[35.6 -18.1 -0.2 21.8 -4.1 12.0 24.9 11.3 24.1 9.0 20.9 -5.8 -11.8 -15.6 -3.8 -18.7 -15.7 4.9 -11.2 -2.2 12.1 16.0 15.8 -2.9 -20.1 12.5 1.6 13.0 2.0 1.7 12.6 -13.0 18.0 18.2 -6.1 -8.7 3.7 -31.2 22.1 3.6 9.9 7.7 11.1 4.0 -13.2 18.8 -2.2 -14.1 -3.5 6.7 -25.0 -9.8 7.6 -8.4 11.9] | E > C
[21.4 -7.0 15.3 10.7 0.5 -16.4 -7.7 -39.7 -27.0 23.1 -6.7 6.5 12.1 20.1 13.3 8.0 13.1 7.1 9.0 -1.6 -8.8 -33.2 -21.9 -1.7 16.1 -18.3 2.3 16.3 14.0 12.9 -11.8 -7.7 3.5 -13.5 -22.5 -6.0 -9.8 11.0 -4.1 -3.6 3.7 -11.3 6.0 -1.4 0.0 -47.4 -15.6 22.2 7.9 13.8 18.0 -2.3 1.9 7.1 -18.5] | H > T
[-6.5 14.0 5.9 -11.8 13.4 8.3 -4.9 17.6 12.5 2.6 25.3 -9.8 -30.0 -4.0 -19.1 7.7 49.5 -6.9 -5.5 -26.4 17.7 -42.1 -17.8 24.4 18.8 -5.8 3.3 1.6 2.4 23.6 -11.9 6.4 -26.7 -3.3 38.0 -3.1 3.2 39.1 -8.8 -4.1 -10.1 12.8 29.4 -30.0 24.9 15.6 -3.5 -25.8 12.7 -14.3 -3.6 -27.6 7.2 -2.7 9.0] | Z > J
[46.1 -5.0 -11.3 5.5 -7.1 10.1 4.3 16.5 14.6 6.1 10.2 -5.0 -2.7 -4.3 4.0 -9.5 -18.7 -1.8 7.5 -1.7 9.0 19.1 12.6 -1.9 -15.7 -1.6 -4.6 21.4 9.2 -15.8 35.1 0.9 18.1 15.4 -21.4 -7.8 12.2 -31.7 27.4 1.3 3.7 2.4 2.5 1.9 17.2 11.3 -1.0 12.4 -2.6 7.4 -12.3 5.1 7.1 1.3 4.9] | E > P
[-6.8 16.8 5.4 14.0 -5.7 -6.5 -21.8 -32.5 -8.2 -4.4 -20.2 1.9 -7.6 26.5 -5.3 27.9 -19.7 -10.5 -8.4 -1.2 -25.2 -0.5 -10.2 5.1 16.4 -24.5 -3.6 45.0 -6.0 -8.7 -23.6 -8.0 15.7 -22.7 2.4 5.4 0.5 -4.7 1.6 -1.8 1.9 7.0 8.9 -15.5 20.7 -19.2 2.4 45.7 -2.2 2.6 17.4 -4.7 9.3 11.4 -26.2] | H > F
[47.5 -16.1 -13.7 0.5 -6.1 19.6 33.7 10.6 8.2 1.7 4.3 -6.0 14.3 -17.0 5.4 -21.0 -37.4 1.9 14.0 14.5 29.1 41.1 20.2 -6.3 -25.5 4.5 5.7 11.3 9.4 -14.9 51.6 16.2 -4.3 25.4 -28.5 -5.8 5.0 -36.9 38.0 -15.2 2.8 -22.9 12.6 24.2 6.2 25.3 4.4 9.6 1.8 19.1 -14.8 16.8 7.4 -5.7 -9.4] | E > P
[6.6 12.9 -7.5 -4.7 -1.6 -12.7 -3.7 -3.9 0.4 -0.5 -8.1 -4.6 16.2 19.6 2.2 3.3 25.9 1.2 -3.3 -11.6 -12.5 -26.7 -19.7 4.0 18.9 -15.6 8.5 14.9 5.1 6.9 14.3 -0.8 6.0 -19.3 14.5 1.1 1.4 -16.6 -15.5 4.3 6.2 12.8 -37.1 -8.9 15.1 -33.5 1.3 34.7 17.6 6.9 19.2 -5.6 -9.6 7.0 -6.8] | H > F
[66.7 -6.5 -14.7 8.8 -5.7 13.5 35.6 -10.0 22.5 4.1 9.8 -15.4 29.1 0.4 8.4 -19.7 -9.9 -1.0 1.5 6.2 14.1 31.0 -2.1 -9.4 -19.0 -12.0 9.9 25.9 20.3 3.9 62.0 5.6 4.2 22.6 -7.2 -12.2 11.3 -44.9 32.0 -3.6 13.6 -21.0 -0.2 21.2 13.0 1.1 1.1 45.7 9.9 28.5 -16.6 -3.0 19.6 -1.7 -15.9] | E > P
[-13.3 11.9 16.0 3.9 17.1 4.3 -4.3 -13.4 3.3 14.7 20.5 -11.8 -11.7 -9.5 -15.6 0.1 25.9 -14.4 -21.7 -6.2 -3.8 -17.5 -12.9 18.7 6.5 3.1 6.6 -9.0 11.6 15.8 -28.6 -11.2 0.9 -6.1 49.3 6.0 -1.2 38.7 -5.0 -9.1 0.6 -3.1 57.9 -30.1 12.7 26.0 -1.1 -18.3 7.6 -16.6 -16.9 -23.5 27.9 9.7 -3.8] | Z > U
[-4.4 -3.3 6.6 -2.1 7.5 1.3 -5.0 7.8 -3.3 15.1 22.2 -10.7 -16.2 -8.7 -13.3 -5.3 18.2 5.8 -9.2 -1.6 0.6 -17.1 3.4 13.3 13.4 3.0 2.0 -1.5 1.8 3.5 -24.2 -1.9 -11.1 0.9 25.9 -1.5 -2.7 21.8 -3.2 0.7 -8.1 8.8 38.9 -15.6 9.7 1.0 -4.2 -47.7 10.5 -9.0 1.0 -22.0 1.7 -1.7 -0.2] | Z > J
[8.4 0.5 4.3 7.1 -1.4 -17.8 -18.9 -22.3 -28.4 22.2 -11.7 -4.1 13.3 13.0 8.4 5.2 3.9 6.3 10.2 -1.0 -12.5 -33.8 -15.3 -2.7 16.8 -26.5 4.9 10.8 7.6 1.9 -2.1 -4.8 11.5 -13.5 -10.1 12.1 -2.3 0.2 1.8 -5.5 -0.4 -3.8 19.0 -5.8 30.2 -29.3 -9.1 13.8 10.3 1.0 24.3 2.3 -7.6 7.6 -20.7] | H > T
[26.6 -0.2 2.8 -3.1 3.4 17.6 15.1 1.9 10.7 -7.3 34.9 -1.0 -9.6 -12.0 1.5 -9.8 -27.2 2.8 14.3 14.7 21.0 22.4 7.8 -1.2 -18.2 -3.9 -2.0 7.5 13.8 -11.7 33.7 16.9 -21.8 21.4 -12.9 -1.2 1.0 -1.5 21.0 -6.4 -6.6 -28.0 22.3 18.8 6.8 25.1 -2.9 9.2 -5.5 9.0 -14.9 0.5 -1.2 -5.6 -10.9] | E > C

[11.1 13.6 5.1 9.5 29.5 -12.7 0.5 -15.0 12.3 -0.2 -22.7 13.8 3.9 17.4 -4.7 -12.6 7.9 11.9 17.7 12.1 0.9 -2.5 -19.5 -8.7 7.2 -32.1 2.6 -27.6 -12.5 -6.7 -3.2 -0.9 15.3 -8.2 -6.8 -28.7 -42.0 5.3 25.3 -12.6 2.6 -2.8 23.5 -29.9 -3.2 -8.9 -19.1 -43.8 -14.1 -24.1 52.5 -19.4 -23.1 -13.6 8.4] | <7> > S
[-12.7 12.1 14.5 -13.6 -26.1 13.9 -0.6 22.6 0.0 27.2 -18.4 -7.8 18.0 -34.7 -6.7 13.1 -21.7 -3.2 -4.0 9.5 -10.1 3.3 23.4 -4.1 0.5 47.3 -9.6 52.8 1.3 0.3 -22.0 -12.8 -5.9 14.6 3.6 27.2 14.7 -6.5 -3.1 -9.2 -8.3 15.1 -11.8 5.8 -7.8 -6.4 10.1 23.2 15.7 -13.0 1.0 -15.9 -3.9 12.0 -2.5] | <10> > A
[0.8 -6.9 -40.6 -8.2 -25.3 -15.5 -0.3 -3.6 -7.6 -6.4 4.8 -24.1 25.4 -8.7 7.9 16.5 6.1 -28.4 -35.4 7.5 -11.8 -7.8 20.2 2.4 9.5 21.4 7.2 18.2 12.0 -5.0 -10.2 0.0 -7.7 19.0 3.6 5.1 16.8 -5.4 -14.3 -1.2 -16.4 1.0 -6.1 17.1 6.1 -6.5 15.3 18.5 9.0 18.6 9.9 17.2 6.8 15.0 -8.3] | <6> > N
[5.2 20.6 17.1 15.4 30.6 -14.3 13.0 -1.4 27.9 5.4 -34.8 12.0 5.9 0.5 -4.8 -16.5 4.7 23.6 16.0 16.2 -8.8 -10.1 -15.6 3.1 11.6 -16.5 0.4 18.7 -12.3 -0.7 -13.4 -1.9 21.5 -5.0 1.8 -24.5 -41.1 5.9 31.5 -19.7 2.3 -1.6 26.3 -35.3 -7.8 -15.2 -18.3 -32.1 -18.9 -30.2 56.4 -18.1 -34.7 9.0 13.7] | <7> > S
[-0.9 30.1 10.0 -16.0 -35.7 -4.1 -8.8 21.2 11.4 25.6 -44.5 -4.0 11.2 -26.4 -10.6 -0.7 -29.9 -1.0 0.2 27.9 -25.2 -0.9 14.3 -8.3 4.4 10.5 -10.3 46.3 -5.5 7.8 -21.7 -4.7 8.4 13.1 -5.5 14.0 -1.3 -10.7 8.2 -32.3 -17.7 16.7 -8.7 -2.4 -8.5 -15.2 4.0 1.1 13.2 -18.8 70.1 -13.1 -14.8 39.5 3.0] | <10> > L
[7.3 39.9 6.7 -23.0 -52.9 4.5 -2.0 19.7 17.6 28.4 -44.4 -0.3 -15.8 -40.9 4.4 -2.1 -9.8 -8.4 -22.5 23.7 -25.7 -2.1 17.9 -1.7 7.7 -4.0 -0.9 1.0 -13.4 18.4 -6.1 4.5 -5.0 -5.2 -12.6 10.8 -16.8 -12.2 14.1 -43.3 -15.3 16.4 -20.8 0.7 -2.1 -3.3 5.7 0.1 10.8 -31.0 60.1 -28.8 0.0 36.2 -0.9] | <10> > L
[1.6 -10.1 -43.0 -1.8 -37.2 -18.2 3.5 2.0 -8.7 0.8 7.2 -26.0 26.3 -22.8 10.4 17.5 4.2 -26.2 -51.7 0.5 -8.3 -16.5 29.8 16.4 23.0 29.8 9.5 26.4 11.7 2.9 -8.7 -1.1 -11.7 21.5 5.8 1.1 15.1 -2.3 -34.1 -7.8 -15.6 -1.0 -11.2 24.2 6.3 1.6 22.2 28.8 9.2 9.6 4.3 14.1 15.0 16.4 3.8] | <6> > Q
[13.4 12.8 3.9 -1.9 0.9 -4.4 -9.1 -8.7 -5.5 9.9 -13.3 12.2 -5.8 -2.5 -5.2 -9.5 -6.1 4.0 11.2 11.2 -13.7 -17.8 -7.3 -16.2 12.9 -32.1 5.7 -23.0 -4.0 -2.6 1.1 0.7 6.2 -7.6 -10.7 -13.8 -36.1 2.9 8.7 -18.6 -1.7 0.2 16.6 -23.3 1.1 -4.5 -12.6 -37.2 -4.5 -29.6 41.6 -36.0 -8.7 -15.6 12.7] | <7> > B
[4.6 -0.8 14.5 12.4 22.6 -1.1 -7.7 1.1 -4.8 1.9 5.8 9.1 2.7 9.4 -10.4 -20.8 -20.6 6.8 22.5 7.9 -8.2 -11.4 -11.9 -8.4 26.0 -14.4 1.6 27.9 4.3 -4.7 1.3 -7.5 14.5 2.1 2.0 -9.1 -5.9 3.3 9.2 5.2 4.5 3.3 23.2 -18.2 -3.9 -11.3 -8.5 -21.0 -9.1 -14.8 9.9 -21.1 -5.3 -8.8 12.0] | <7> > B
[-14.7 16.0 7.0 -8.8 -51.3 7.8 -3.6 16.6 4.5 20.2 -19.3 -0.2 4.7 -37.2 -4.0 3.5 -17.8 12.5 -13.4 0.3 -14.9 -3.9 25.9 3.8 22.2 11.0 -1.3 43.8 -3.6 11.4 -14.8 -2.0 -4.0 4.0 -4.8 16.6 1.3 -2.0 -4.6 -24.1 -11.3 4.6 -11.1 2.4 0.7 -8.0 6.8 19.0 17.5 -20.1 24.0 1.8 -7.3 31.4 5.0] | <10> > A
[-10.2 23.4 9.6 -7.1 -40.1 4.8 3.8 16.2 9.7 22.4 -31.1 -2.9 22.7 -42.9 -12.6 4.5 -16.0 12.3 -18.0 8.1 -20.1 -7.7 24.9 0.8 19.3 27.6 -4.8 60.3 -3.9 3.5 -24.6 -16.0 4.0 7.1 1.0 11.3 -11.6 -2.6 7.2 -25.7 -15.0 12.2 3.3 -7.2 -3.4 -12.6 4.6 8.2 15.6 -22.7 37.0 -7.1 -20.5 23.4 6.6] | <10> > A
[3.6 35.6 -5.9 -24.0 -53.6 -3.4 -12.4 13.5 -1.6 30.2 -49.3 3.7 2.7 -31.1 -1.4 6.6 -18.9 -3.5 -6.9 30.7 -26.0 -3.7 21.4 -0.6 11.8 -5.4 -4.7 4.3 -11.0 1.5 -16.2 1.1 -2.6 7.2 -16.5 13.1 -11.6 -9.9 4.8 -48.3 -21.3 13.4 -11.9 -4.7 3.0 -8.7 -1.3 -11.3 16.3 -27.6 81.9 -18.2 -11.8 34.3 0.1] | <10> > L
[20.4 26.6 18.1 0.3 22.5 -10.2 1.0 -3.8 18.3 7.4 -30.4 19.1 -21.4 8.4 -0.2 -17.7 0.8 4.4 24.4 23.9 -10.7 -1.7 -27.1 -12.1 -4.0 -41.7 -2.4 -35.7 -11.5 6.2 0.8 5.0 17.4 -12.8 -10.8 -20.3 -34.9 0.6 26.8 -19.0 10.0 -0.2 7.0 -26.8 -8.2 -10.6 -17.5 -44.8 -16.8 -27.7 70.3 -42.7 -10.3 -0.6 12.2] | <7> > S
[-9.8 23.8 19.4 -9.2 -36.1 -1.1 -4.7 21.6 5.8 27.0 -41.5 0.3 13.0 -28.0 -7.5 1.6 -26.6 13.2 11.2 19.2 -13.3 6.7 14.3 -1.1 1.8 18.6 -8.2 53.1 -9.1 1.6 -21.1 -8.7 5.7 16.3 -1.8 19.9 7.4 -5.9 0.1 -32.3 -14.8 18.6 -6.6 -5.5 -5.1 -9.7 1.9 11.8 12.3 -12.6 49.4 5.1 -19.8 37.8 -1.3] | <10> > X
[-2.7 33.0 2.1 -21.6 -46.5 1.6 -8.9 13.7 1.1 17.7 -44.1 7.4 -7.0 -19.0 -3.3 6.0 -15.0 8.0 -0.2 25.8 -12.6 7.8 14.2 -13.6 4.4 -3.9 -2.8 -1.1 -11.4 3.2 -13.3 0.6 -2.5 1.7 -17.3 15.7 -8.2 -8.0 13.5 -41.2 -15.5 14.4 -15.4 -3.4 1.1 -5.2 -3.4 -6.0 16.8 -16.1 66.1 -0.7 -16.6 30.9 -8.4] | <10> > X
[4.2 2.1 18.2 22.7 20.9 -6.9 1.0 4.4 14.8 6.3 -11.9 6.4 6.3 -13.2 -6.2 -26.7 -12.3 11.0 12.3 8.7 -16.8 -16.3 -19.1 8.6 20.7 -13.2 5.7 46.0 -1.5 3.0 -7.2 -4.2 22.0 4.1 6.5 -20.8 -23.3 7.7 12.3 -8.2 2.3 -2.9 30.0 -27.1 -6.4 -18.3 -12.9 -19.6 -14.3 -27.4 38.2 -21.6 -13.7 3.7 18.5] | <7> > S
[12.3 10.8 14.5 10.1 18.4 -8.5 0.7 -4.1 9.9 4.8 -16.2 13.6 -3.0 -2.7 -9.9 -18.3 -1.2 16.2 18.2 5.7 -3.1 -7.1 -14.5 -5.5 12.6 -23.9 3.1 -4.7 -6.5 -2.1 -2.1 -2.9 13.6 -7.9 -1.8 -22.1 -29.7 8.2 17.7 -10.1 6.5 -3.6 15.8 -25.3 -2.1 -4.6 -12.8 -29.1 -12.6 -27.0 30.9 -24.8 -13.3 -8.6 11.1] | <7> > S
